Below are the code and all the weights of a small trained network. Each question names an input and a class and asks about switching units off, where a switched-off unit gives its printed mean instead of its output.

import numpy as np


def w(rows, s, z=0):
    codes = np.array(rows[::2]) - 128.0
    scale = np.full(codes.shape[1], s)
    scale[-1] = z or s
    return codes * scale


def norm(h):
    return h / np.sqrt((h * h).mean(-1, keepdims=True) + 1e-5)


def f(y):
    return y / 2 * (1 + np.tanh(0.7978845608 * (y + 0.044715 * y**3)))


def log_softmax(a):
    a = a - a.max(-1, keepdims=True)
    return a - np.log(np.exp(a).sum(-1, keepdims=True))


def net(x, mask):
    res = np.array(x, float).reshape(1, 7) / 4 @ E
    u = 0
    for l in range(3):
        y = f(norm(res) @ A[l][:, :-1].T + A[l][:, -1])
        res = res + np.where(mask[u : u + 13], y, B[l][:, -1]) @ B[l][:, :-1]
        u += 13
    return log_softmax(norm(res)[-1] @ U[:, :-1].T + U[:, -1])


A, B = {}, {}
E = w([
[127,128,129,126],'x0',
[127,129,129,125],'x1',
[82,124,162,223],'x2',
[64,83,237,41],'x3',
[127,127,127,130],'x4',
[107,35,78,133],'x5',
[1,199,70,89],'x6',
],0.0057)
A[0] = w([
[175,242,166,148,60],'0.n1',
[94,9,93,137,52],'0.n2',
[247,120,113,31,122],'0.n3',
[237,131,205,170,2],'0.n4',
[128,127,180,106,130],'0.n5',
[142,227,231,122,74],'0.n6',
[81,151,88,156,82],'0.n7',
[174,194,167,109,15],'0.n8',
[51,115,219,254,92],'0.n9',
[163,223,209,130,32],'0.n10',
[84,126,162,237,86],'0.n11',
[124,77,254,127,118],'0.n12',
[153,134,77,31,111],'0.n13',
],0.011,0.0047)
B[0] = w([
[104,59,25,146,194],'0.n1',
[118,37,44,133,184],'0.n2',
[159,156,138,106,234],'0.n3',
[140,82,183,190,204],'0.n4',
[127,119,161,86,163],'0.n5',
[92,2,43,112,212],'0.n6',
[135,143,149,124,151],'0.n7',
[164,93,92,110,138],'0.n8',
[209,167,117,41,245],'0.n9',
[142,88,53,108,179],'0.n10',
[240,184,106,11,190],'0.n11',
[96,125,182,123,254],'0.n12',
[201,180,160,107,193],'0.n13',
],0.0094,0.0048)
A[1] = w([
[35,177,106,130,65],'1.n1',
[107,76,174,64,228],'1.n2',
[175,154,71,209,193],'1.n3',
[213,45,136,148,4],'1.n4',
[150,156,124,180,187],'1.n5',
[163,10,84,116,166],'1.n6',
[125,55,50,108,134],'1.n7',
[73,131,41,83,91],'1.n8',
[102,140,146,151,152],'1.n9',
[135,101,211,251,83],'1.n10',
[202,128,120,42,100],'1.n11',
[53,210,100,98,97],'1.n12',
[62,132,157,204,138],'1.n13',
],0.012,0.0033)
B[1] = w([
[180,173,192,126,147],'1.n1',
[121,106,25,149,223],'1.n2',
[49,2,125,43,197],'1.n3',
[139,160,188,160,195],'1.n4',
[85,96,99,33,143],'1.n5',
[89,204,170,239,255],'1.n6',
[119,130,128,238,215],'1.n7',
[137,202,164,229,191],'1.n8',
[119,131,138,92,119],'1.n9',
[157,150,218,88,144],'1.n10',
[181,168,54,140,228],'1.n11',
[148,152,209,124,169],'1.n12',
[229,98,115,81,122],'1.n13',
],0.0095,0.0082)
A[2] = w([
[70,134,67,241,104],'2.n1',
[171,93,131,188,132],'2.n2',
[109,135,108,137,43],'2.n3',
[33,14,115,73,254],'2.n4',
[106,141,97,162,67],'2.n5',
[132,184,217,145,78],'2.n6',
[224,130,211,174,119],'2.n7',
[96,255,151,175,62],'2.n8',
[172,206,148,37,150],'2.n9',
[18,27,94,90,64],'2.n10',
[57,145,106,97,183],'2.n11',
[121,45,148,78,218],'2.n12',
[159,127,172,158,80],'2.n13',
],0.0095,0.0041)
B[2] = w([
[88,107,112,169,253],'2.n1',
[86,178,113,92,184],'2.n2',
[151,81,146,125,114],'2.n3',
[52,182,68,25,187],'2.n4',
[110,128,140,141,138],'2.n5',
[129,114,195,56,154],'2.n6',
[107,185,122,43,198],'2.n7',
[118,114,202,118,180],'2.n8',
[197,11,114,197,204],'2.n9',
[97,3,104,3,155],'2.n10',
[100,50,167,76,150],'2.n11',
[8,148,118,85,159],'2.n12',
[124,145,126,120,138],'2.n13',
],0.0072,0.0064)
U = w([
[90,139,93,232,130],'0',
[228,161,70,90,102],'1',
[134,169,254,117,79],'2',
[54,78,61,54,61],'3',
[134,133,115,138,255],'4',
],0.015,0.0086)

Each question gives the input, the list of numbers given to net, and the class t.
The units are the neurons (one row each of A and B). Each row of codes is followed by its name. A weight is (code - 128) times the scale printed after its matrix; where a second scale follows, it is the last column's (A, B and U).
mask holds one flag per neuron, layer by layer. A switched-off neuron (its flag False) gives its mean, the last column of its row in B, instead of its output. The means were averaged over made-up inputs and are rounded, as every weight is.
A unit's drop is (log p(t) with every unit on - log p(t) with that unit switched off) / (log p(t) with every unit on - log p(t) with every unit switched off).
The circuit of an input: a set's keep is (log p(t) with only the set's units on - log p(t) with every unit switched off) / (log p(t) with every unit on - log p(t) with every unit switched off). Starting from the 12 units with the biggest drops (on a tie, the unit counted first), units are removed one at a time, each time the one whose removal leaves the highest keep (on an exact tie, the one counted first), for as long as the keep stays at least 0.8.
units of the circuit, in order: the units of the circuit, biggest drop first
most important unit: the unit with the biggest drop
k most important neurons: the k neurons with the biggest drops, biggest first
top k neurons in layer l: the k neurons of layer l with the biggest drops, biggest first
input [2,-5,-8,0,3,-8,-3], class 0: units of the circuit, in order -> 0.n6, 1.n6
input [3,-5,-3,3,-7,5,0], class 0: most important unit -> 0.n2
input [2,-7,6,7,1,2,2], class 3: top 2 neurons in layer 0 -> 0.n12, 0.n13
input [-6,-6,3,-8,8,-5,7], class 3: units of the circuit, in order -> 1.n3, 1.n6
input [-6,4,5,0,5,7,8], class 2: units of the circuit, in order -> 0.n6, 1.n12, 1.n1
input [2,1,-6,-1,-8,1,-7], class 2: units of the circuit, in order -> 0.n4, 1.n4
input [5,-4,5,-1,6,4,-2], class 1: 2 most important neurons -> 0.n11, 0.n9
input [-7,6,6,-2,-2,-2,7], class 2: 3 most important neurons -> 1.n12, 1.n2, 0.n13
input [0,7,-7,-6,-3,-5,8], class 2: units of the circuit, in order -> 1.n12, 1.n2, 2.n8
input [-5,-8,-7,8,5,-8,2], class 0: 3 most important neurons -> 0.n6, 1.n3, 0.n10
input [7,7,-8,-6,4,2,7], class 1: 2 most important neurons -> 0.n13, 1.n6
input [5,5,8,-8,-1,-6,-1], class 1: 3 most important neurons -> 0.n11, 0.n9, 1.n11
input [-4,7,6,7,6,-8,-6], class 0: top 3 neurons in layer 0 -> 0.n6, 0.n10, 0.n9
input [-4,-5,4,0,2,-2,-5], class 2: units of the circuit, in order -> 0.n12, 1.n10
input [-6,4,-7,0,-1,7,7], class 0: units of the circuit, in order -> 1.n8
input [4,-3,8,3,-1,4,7], class 1: 3 most important neurons -> 0.n9, 0.n11, 1.n6
input [1,7,-7,-5,6,-8,-8], class 0: 2 most important neurons -> 0.n1, 1.n6
input [0,-6,-1,7,5,-8,-6], class 0: 4 most important neurons -> 0.n6, 1.n6, 0.n10, 1.n3
input [5,-3,-5,-7,-3,6,4], class 3: 3 most important neurons -> 1.n3, 0.n6, 0.n13
input [-1,-2,-7,-1,1,4,4], class 1: units of the circuit, in order -> 0.n13
input [-6,-5,4,7,8,-3,-5], class 3: 3 most important neurons -> 0.n12, 1.n2, 1.n8
